Small tables with named rows and columns. After each table, cells are looked up by row and column.

Fodeled:
        Gomeko   Kiz  Lonu
Gok       32.5  72.0  13.7
Mak       40.5  87.2  53.0
Gumusi    38.2  74.4  52.6
Befeko    47.6  59.0  24.0
Menud     57.7  83.1  49.9
Lib       50.5  56.9  36.5
Rilize    50.2  53.3  50.4
Soze      57.1  49.0  42.3
Budotu    44.9  49.8  50.4

What is the Kiz of Menud in Fodeled?
83.1
What is the Kiz of Soze in Fodeled?
49.0
What is the Gomeko of Soze in Fodeled?
57.1
What is the Lonu of Lib in Fodeled?
36.5
What is the Kiz of Rilize in Fodeled?
53.3
What is the Kiz of Budotu in Fodeled?
49.8
What is the Lonu of Menud in Fodeled?
49.9
What is the Lonu of Befeko in Fodeled?
24.0
What is the Lonu of Mak in Fodeled?
53.0
What is the Gomeko of Rilize in Fodeled?
50.2
What is the Gomeko of Befeko in Fodeled?
47.6
What is the Kiz of Gok in Fodeled?
72.0
What is the Lonu of Soze in Fodeled?
42.3
What is the Kiz of Befeko in Fodeled?
59.0
What is the Lonu of Rilize in Fodeled?
50.4
What is the Kiz of Mak in Fodeled?
87.2
What is the Gomeko of Mak in Fodeled?
40.5
What is the Gomeko of Menud in Fodeled?
57.7
What is the Kiz of Lib in Fodeled?
56.9

Riz:
,Kiniti,Savuz,Zur,Lif,Zat,Pid
Fim,82,157,103,107,137,145
Vof,47,231,121,97,94,114
Nif,137,129,108,119,223,139
Bub,100,147,93,112,134,151
Bulevu,139,136,92,115,148,147
Gazul,166,143,84,124,125,145
Vutene,109,130,104,114,196,150
Fel,140,129,106,117,213,139
Devasod,50,235,106,108,73,116
Vap,171,143,88,120,132,142
Bebedi,95,171,72,129,78,154
Peg,227,158,101,103,159,115
Dab,75,144,114,110,198,142

What is the Kiniti of Fel in Riz?
140
What is the Pid of Vap in Riz?
142
What is the Zur of Bebedi in Riz?
72
What is the Pid of Bebedi in Riz?
154
What is the Savuz of Bub in Riz?
147
What is the Zat of Dab in Riz?
198
What is the Lif of Peg in Riz?
103
What is the Lif of Nif in Riz?
119
Row with the largest Pid: Bebedi

Tipot
cols = Rek, Nugi
Tovoraz: [4.65, -24.93]
Sisofe: [-48.03, 23.40]
Zaz: [-16.43, 28.27]
Busipi: [78.21, -18.35]
Dekup: [-83.18, -65.42]
Fizalug: [-0.92, -28.81]
Beb: [61.70, -78.02]
Razozud: [10.27, -14.21]
Gul: [7.85, -24.20]
Libof: [-70.00, 17.18]
Bigav: [-85.47, 25.93]
Sodo: [-81.35, 16.45]
Vaso: [-51.13, 19.53]
Fup: [-60.36, 19.91]

Rek of Bigav is -85.47
Rek of Tovoraz is 4.65
Rek of Dekup is -83.18
Nugi of Tovoraz is -24.93
Rek of Beb is 61.70
Rek of Vaso is -51.13
Nugi of Razozud is -14.21
Rek of Gul is 7.85

Table Lor
|  | Mureluz | Vel | Malipil | Lodim | Kez | Sona |
|---|---|---|---|---|---|---|
| Nog | 0.60 | 0.28 | 0.58 | 0.88 | 0.17 | 0.43 |
| Dos | 0.25 | 0.92 | 0.66 | 0.73 | 0.87 | 0.60 |
| Momif | 0.62 | 0.76 | 0.28 | 0.41 | 0.54 | 0.45 |
| Logib | 0.63 | 0.76 | 0.28 | 0.41 | 0.54 | 0.43 |
| Mup | 0.63 | 0.77 | 0.28 | 0.39 | 0.54 | 0.42 |

Lodim of Dos = 0.73
Malipil of Logib = 0.28
Sona of Nog = 0.43
Mureluz of Mup = 0.63
Mureluz of Logib = 0.63
Sona of Logib = 0.43
Malipil of Nog = 0.58
Kez of Mup = 0.54
Kez of Logib = 0.54
Sona of Mup = 0.42
Malipil of Mup = 0.28
Lodim of Logib = 0.41
Kez of Dos = 0.87
Lodim of Momif = 0.41
Lodim of Nog = 0.88

Pugo
|  | Dum | Muf | Rusar | Segan | Zugika | Lufa |
|---|---|---|---|---|---|---|
| Bafever | 194 | 74 | 185 | 189 | 108 | 161 |
| Gat | 122 | 240 | 145 | 63 | 242 | 202 |
| Sotaber | 198 | 40 | 174 | 225 | 65 | 137 |
| Pevuza | 128 | 228 | 141 | 49 | 201 | 160 |
| Sor | 224 | 30 | 194 | 178 | 59 | 139 |
| Det | 146 | 115 | 141 | 172 | 114 | 157 |
| Puv | 190 | 46 | 169 | 234 | 68 | 136 |
| Nad | 191 | 65 | 178 | 205 | 94 | 152 |

Sotaber, Dum => 198
Gat, Rusar => 145
Bafever, Segan => 189
Det, Segan => 172
Sor, Muf => 30
Nad, Lufa => 152
Nad, Zugika => 94
Puv, Rusar => 169
Puv, Zugika => 68
Sor, Segan => 178
Sor, Lufa => 139
Sotaber, Rusar => 174
Sor, Dum => 224
Gat, Lufa => 202
Nad, Muf => 65
Gat, Dum => 122
Bafever, Lufa => 161
Nad, Rusar => 178
Gat, Zugika => 242
Puv, Lufa => 136
Which row has the largest Zugika? Gat

Table Dufi
         Dozibes  Vikoti   Lal   Voz   Viz  Safidam  Zimok  Segulu  Ridizo  Vegabo
Geb         21.6    55.4  36.3  35.1  33.1     40.4   39.1    44.5    21.8    35.6
Fupe        61.3    21.1  40.7  78.2  70.1     67.7   49.8    44.4    18.7    10.0
Vofeb       47.9    33.0  42.8  49.5  52.5     47.1   50.5    47.7    48.1    39.3
Tifarur     52.8    26.2  39.3  64.5  63.5     58.6   56.7    48.8    37.8    27.0
Ruvapul     34.4    53.4  41.1  41.2  37.2     42.4   39.0    44.6    36.7    43.8
Ditimu      36.7    51.7  42.0  41.9  38.4     42.9   39.8    44.3    38.3    44.2
Fuvon       40.9    47.8  43.3  42.7  41.0     43.3   41.7    43.7    41.6    44.3

Fupe, Vegabo: 10.0
Ditimu, Dozibes: 36.7
Tifarur, Zimok: 56.7
Tifarur, Voz: 64.5
Geb, Safidam: 40.4
Tifarur, Safidam: 58.6
Geb, Vegabo: 35.6
Vofeb, Voz: 49.5
Fupe, Dozibes: 61.3
Ruvapul, Ridizo: 36.7
Ruvapul, Vegabo: 43.8
Fuvon, Vegabo: 44.3
Tifarur, Dozibes: 52.8
Ditimu, Vegabo: 44.2
Tifarur, Lal: 39.3

Feden =
,Tapem,Sugufil
Reg,4.4,4.1
Vogino,2.1,4.9
Mut,2.9,6.8
Dovafa,4.8,7.6
Dabevi,6.6,1.0
Mim,0.7,0.5
Pimude,7.5,1.8
Tus,1.1,3.0
Nudosit,2.2,2.7
Lofeba,2.9,0.6
Monuf,6.2,3.9

Tapem of Tus: 1.1
Tapem of Reg: 4.4
Sugufil of Lofeba: 0.6
Tapem of Mut: 2.9
Sugufil of Reg: 4.1
Sugufil of Dovafa: 7.6
Tapem of Pimude: 7.5
Sugufil of Mut: 6.8
Tapem of Vogino: 2.1
Sugufil of Pimude: 1.8
Tapem of Dovafa: 4.8
Tapem of Mim: 0.7
Sugufil of Mim: 0.5
Sugufil of Monuf: 3.9
Tapem of Lofeba: 2.9
Sugufil of Nudosit: 2.7
Sugufil of Vogino: 4.9
Tapem of Nudosit: 2.2

Ges =
         Ner  Pefine  Lome  Fug  Lazupir  Mavisa  Fek
Rus      7.8     1.7   3.8  4.7      2.2     8.6  1.8
Tozasel  2.5     8.7   6.6  5.6      8.2     1.7  8.6
Zuz      2.5     8.7   6.6  5.6      8.2     1.7  8.6
Mimumas  7.7     1.6   3.6  4.6      2.0     8.5  1.7
Gug      2.5     8.7   6.6  5.6      8.2     1.7  8.6
Gani     2.4     8.7   6.6  5.6      8.2     1.6  8.6
Puf      7.8     1.7   3.8  4.7      2.2     8.6  1.8
Zas      7.9     1.8   3.8  4.8      2.2     8.6  1.9
Vukites  7.7     1.5   3.6  4.6      2.0     8.5  1.6
Nenul    7.9     1.8   3.9  4.8      2.3     8.7  1.9
Vamazu   2.5     8.7   6.6  5.6      8.2     1.7  8.6
Niv      2.5     8.7   6.6  5.6      8.2     1.7  8.6

What is the Fug of Vamazu in Ges? 5.6
What is the Pefine of Zas in Ges? 1.8
What is the Lome of Gani in Ges? 6.6
What is the Mavisa of Vukites in Ges? 8.5
What is the Pefine of Mimumas in Ges? 1.6
What is the Mavisa of Zas in Ges? 8.6
What is the Pefine of Rus in Ges? 1.7
What is the Lazupir of Niv in Ges? 8.2
Row with the largest Mavisa: Nenul

Table Fulivat
,Par,Fefip,Raf,Pogutim
Namom,154,154,679,678
Tuva,335,335,498,498
Vade,771,771,61,63

Fefip of Namom = 154
Raf of Namom = 679
Raf of Vade = 61
Par of Namom = 154
Pogutim of Namom = 678
Fefip of Vade = 771
Raf of Tuva = 498
Par of Vade = 771
Pogutim of Vade = 63
Pogutim of Tuva = 498
Par of Tuva = 335

Table Rebi
|  | Digadom | Fefir | Pes | Vefivaz | Fozekag | Toku | Kof | Tize |
|---|---|---|---|---|---|---|---|---|
| Zasupe | 7004 | 3393 | 5743 | 4263 | 4561 | 5932 | 6925 | 3453 |
| Vogi | 7051 | 3334 | 5604 | 4240 | 4602 | 5825 | 6699 | 3294 |
| Zoz | 4020 | 4419 | 5488 | 3718 | 5938 | 6251 | 3928 | 5537 |
| Magobe | 2452 | 7215 | 6420 | 8007 | 4350 | 5275 | 4045 | 7053 |
| Fefo | 6796 | 3334 | 5736 | 4392 | 4978 | 5373 | 7099 | 3056 |
| Lep | 7264 | 4967 | 4326 | 6668 | 6020 | 4465 | 4753 | 3056 |
| Zelete | 2723 | 7268 | 7777 | 6449 | 4865 | 4226 | 3928 | 7019 |
| Bot | 2518 | 7202 | 7806 | 6913 | 4868 | 4385 | 5262 | 7053 |
| Lagi | 7301 | 5405 | 5542 | 3969 | 4597 | 6272 | 4253 | 3091 |
| Sebatim | 6162 | 5704 | 6270 | 3718 | 4887 | 5905 | 5290 | 5228 |
| Mis | 2452 | 7254 | 6178 | 7997 | 4314 | 5620 | 4840 | 7036 |
| Sezuz | 5383 | 3583 | 4326 | 6434 | 4314 | 4226 | 7188 | 4841 |

Fozekag of Vogi is 4602
Kof of Bot is 5262
Toku of Sebatim is 5905
Tize of Sezuz is 4841
Tize of Lagi is 3091
Digadom of Sezuz is 5383
Vefivaz of Magobe is 8007
Digadom of Fefo is 6796
Kof of Fefo is 7099
Fozekag of Bot is 4868
Digadom of Mis is 2452
Vefivaz of Sezuz is 6434
Pes of Zelete is 7777
Fefir of Sebatim is 5704
Vefivaz of Bot is 6913
Pes of Lep is 4326
Row with the largest Vefivaz: Magobe

